Below is a small trained network, with its code and all its weights. Each question gives an input and a target symbol and asks what happens when units are switched off, that is, made to give their printed mean instead of their output.

import numpy as np


def w(rows, s, z=0):
    codes = np.array(rows[::2]) - 128.0
    scale = np.full(codes.shape[1], s)
    scale[-1] = z or s
    return codes * scale


def f(y):
    return y / 2 * (1 + np.tanh(0.7978845608 * (y + 0.044715 * y**3)))


def softmax(a):
    e = np.exp(a - a.max(-1, keepdims=True))
    return e / e.sum(-1, keepdims=True)


def log_softmax(a):
    a = a - a.max(-1, keepdims=True)
    return a - np.log(np.exp(a).sum(-1, keepdims=True))


def net(x, mask):
    ids = ['ΔΛΣΨαβγζηθμξπτω'.index(c) for c in x.split()]
    T = len(ids)
    res = E[ids] + P[:T]
    u = 0
    for l in range(2):
        q, k, v = (res @ M[l].T for M in (Q, K, V))
        z = softmax(np.where(np.tri(T) > 0, q @ k.T / 3**0.5, -1e9)) @ v
        res = res + np.where(mask[u], z, O[l][:, -1]) @ O[l][:, :-1]
        u += 1
        y = f(res @ A[l][:, :-1].T + A[l][:, -1])
        res = res + np.where(mask[u : u + 12], y, B[l][:, -1]) @ B[l][:, :-1]
        u += 12
    return log_softmax(res[-1] @ U[:, :-1].T + U[:, -1])


Q, K, V, O, A, B = {}, {}, {}, {}, {}, {}
E = w([
[147,145,143],'Δ',
[151,144,141],'Λ',
[154,150,142],'Σ',
[188,116,156],'Ψ',
[144,138,141],'α',
[152,128,143],'β',
[192,152,147],'γ',
[159,141,180],'ζ',
[165,134,143],'η',
[161,170,140],'θ',
[152,143,138],'μ',
[126,9,156],'ξ',
[228,14,160],'π',
[117,138,113],'τ',
[122,136,112],'ω',
],0.016)
P = w([
[148,123,217],'0',
[134,141,143],'1',
[138,122,129],'2',
[151,120,99],'3',
[156,106,84],'4',
[164,99,64],'5',
[170,90,48],'6',
[180,75,33],'7',
[182,74,17],'8',
[187,63,2],'9',
],0.0096)
Q[0] = w([
[244,54,181],'L0H1',
[229,90,20],'L0H1',
[254,94,25],'L0H1',
],0.023)
K[0] = w([
[215,29,94],'L0H1',
[133,115,26],'L0H1',
[133,99,2],'L0H1',
],0.027)
V[0] = w([
[249,120,83],'L0H1',
[148,187,92],'L0H1',
[82,84,170],'L0H1',
],0.012)
O[0] = w([
[8,99,136,255],'L0H1',
[131,146,196,39],'L0H1',
[155,121,66,166],'L0H1',
],0.011,0.0089)
A[0] = w([
[174,169,182,3],'L0N1',
[174,113,145,142],'L0N2',
[86,156,96,38],'L0N3',
[122,94,123,135],'L0N4',
[127,87,185,75],'L0N5',
[129,136,150,72],'L0N6',
[138,123,132,144],'L0N7',
[56,255,110,47],'L0N8',
[87,168,149,124],'L0N9',
[164,113,171,61],'L0N10',
[134,129,134,12],'L0N11',
[144,119,78,126],'L0N12',
],0.015,0.0066)
B[0] = w([
[251,64,114,124],'L0N1',
[95,105,61,134],'L0N2',
[184,124,91,129],'L0N3',
[167,214,122,255],'L0N4',
[88,93,65,145],'L0N5',
[117,40,138,107],'L0N6',
[124,142,118,134],'L0N7',
[67,85,29,134],'L0N8',
[133,98,219,146],'L0N9',
[122,32,85,111],'L0N10',
[186,83,168,101],'L0N11',
[142,197,186,244],'L0N12',
],0.019,0.0059)
Q[1] = w([
[250,8,97],'L1H1',
[50,233,115],'L1H1',
[194,69,124],'L1H1',
],0.025)
K[1] = w([
[6,246,145],'L1H1',
[215,5,153],'L1H1',
[56,193,131],'L1H1',
],0.024)
V[1] = w([
[99,203,194],'L1H1',
[130,157,30],'L1H1',
[252,107,187],'L1H1',
],0.014)
O[1] = w([
[102,56,116,2],'L1H1',
[45,182,75,245],'L1H1',
[212,9,35,204],'L1H1',
],0.014,0.0031)
A[1] = w([
[50,33,183,1],'L1N1',
[109,168,91,156],'L1N2',
[65,135,94,21],'L1N3',
[24,72,140,94],'L1N4',
[34,113,158,19],'L1N5',
[108,51,119,23],'L1N6',
[132,59,192,7],'L1N7',
[93,161,55,114],'L1N8',
[84,75,172,207],'L1N9',
[171,114,254,134],'L1N10',
[116,98,70,65],'L1N11',
[108,155,108,167],'L1N12',
],0.0095,0.0066)
B[1] = w([
[251,176,162,134],'L1N1',
[145,94,171,242],'L1N2',
[143,139,90,174],'L1N3',
[55,147,130,169],'L1N4',
[131,81,103,173],'L1N5',
[47,100,84,141],'L1N6',
[33,145,96,143],'L1N7',
[154,88,163,250],'L1N8',
[81,105,73,154],'L1N9',
[127,221,87,180],'L1N10',
[156,149,160,164],'L1N11',
[138,100,163,212],'L1N12',
],0.023,0.011)
U = w([
[137,116,135,118],'Δ',
[132,115,137,191],'Λ',
[133,115,129,122],'Σ',
[71,142,193,100],'Ψ',
[122,109,152,157],'α',
[86,116,169,103],'β',
[130,162,108,77],'γ',
[217,129,190,155],'ζ',
[103,130,151,131],'η',
[186,78,17,76],'θ',
[90,109,116,171],'μ',
[147,2,155,166],'ξ',
[105,73,222,9],'π',
[125,100,145,98],'τ',
[117,105,145,111],'ω',
],0.0068,0.012)

Each question gives the input, a string of symbols that net reads in full, and the target symbol t.
The units are the heads (3 rows each of Q, K, V and O) and the neurons (one row each of A and B). Each row of codes is followed by its name. A weight is (code - 128) times the scale printed after its matrix; where a second scale follows, it is the last column's (O, A, B and U).
mask holds one flag per unit, layer by layer, with each layer's heads first. A switched-off unit (its flag False) gives its mean, the last column of its rows in O or B, instead of its output. The means were averaged over made-up inputs and are rounded, as every weight is.
A unit's drop is (log p(t) with every unit on - log p(t) with that unit switched off) / (log p(t) with every unit on - log p(t) with every unit switched off).
The circuit of an input: a set's keep is (log p(t) with only the set's units on - log p(t) with every unit switched off) / (log p(t) with every unit on - log p(t) with every unit switched off). Starting from the 12 units with the biggest drops (on a tie, the unit counted first), units are removed one at a time, each time the one whose removal leaves the highest keep (on an exact tie, the one counted first), for as long as the keep stays at least 0.8.
units of the circuit, in order: the units of the circuit, biggest drop first
unit that matters most: the unit with the biggest drop
top k neurons: the k neurons with the biggest drops, biggest first
k most important neurons of layer l: the k neurons of layer l with the biggest drops, biggest first
input Ψ η ξ θ ξ θ θ ξ ξ, target Ψ: units of the circuit, in order -> L0N12, L1H1
input Ψ ξ ξ θ Ψ ξ θ τ, target Ψ: units of the circuit, in order -> L1H1, L0N5
input ξ ξ ξ ζ, target ξ: units of the circuit, in order -> L1N10, L0N4
input Ψ Λ β ξ ξ, target Ψ: top 4 neurons -> L0N12, L0N4, L0N5, L0N1
input ξ Ψ Λ, target ζ: units of the circuit, in order -> L1N9, L1N4
input ξ Σ ξ θ ξ ξ ξ θ Ψ ω, target ξ: units of the circuit, in order -> L0H1, L1H1, L0N12
input ξ π ξ, target ξ: units of the circuit, in order -> L1H1
input ξ ξ ξ Ψ ω ξ π ξ θ, target ξ: units of the circuit, in order -> L1H1, L1N10, L0N4
input ξ ω β Λ, target ξ: units of the circuit, in order -> L0H1, L1H1, L0N12
input π ξ ξ θ ξ Δ ω, target π: top 3 neurons -> L0N5, L0N12, L1N2
input Ψ Λ Λ β ξ τ ξ β, target Ψ: top 4 neurons -> L0N12, L0N4, L0N5, L0N1
input θ θ β ξ ξ Λ ξ θ, target ζ: top 2 neurons -> L0N12, L0N4
input ξ Ψ ξ θ ξ ξ β ξ ζ Λ, target ξ: units of the circuit, in order -> L0H1, L1H1, L1N8
input θ θ θ π ξ π ξ ζ, target ξ: top 2 neurons -> L0N1, L0N12
input γ ξ β γ ξ η θ Ψ, target γ: 4 most important neurons of layer 0 -> L0N12, L0N4, L0N9, L0N5
input ξ ξ ξ Ψ ξ ξ ξ ξ θ, target ζ: unit that matters most -> L0N2
input ξ Ψ ω θ Λ Ψ, target ξ: 4 most important neurons of layer 1 -> L1N10, L1N8, L1N5, L1N7
input Λ θ μ ξ ξ β, target ζ: units of the circuit, in order -> L0H1, L0N12, L1N4
input π β θ, target ξ: units of the circuit, in order -> L1N8, L0H1, L0N8, L1N10
input Ψ Λ ξ ξ μ, target Ψ: units of the circuit, in order -> L1H1
input ξ α ξ η, target ζ: units of the circuit, in order -> L1N9, L1N4
input θ ξ ξ γ β, target ζ: 4 most important neurons of layer 0 -> L0N12, L0N10, L0N5, L0N2
input θ ξ π θ Ψ θ η θ, target θ: top 2 neurons -> L0N1, L0N9
input Ψ γ θ Λ γ Ψ θ Ψ, target Ψ: 3 most important neurons of layer 0 -> L0N5, L0N12, L0N4
input π ξ ξ Ψ α π θ γ ξ μ, target π: top 2 neurons -> L0N12, L0N5
input π Λ Ψ γ ω ξ Λ Δ Λ, target π: top 3 neurons -> L0N5, L0N12, L1N2
input θ ζ ξ, target θ: top 2 neurons -> L0N1, L1N2
input ξ π η α ξ Λ α, target ξ: units of the circuit, in order -> L1H1
input γ Ψ π ξ θ ξ ξ ξ θ Ψ, target γ: 3 most important neurons of layer 0 -> L0N12, L0N4, L0N5
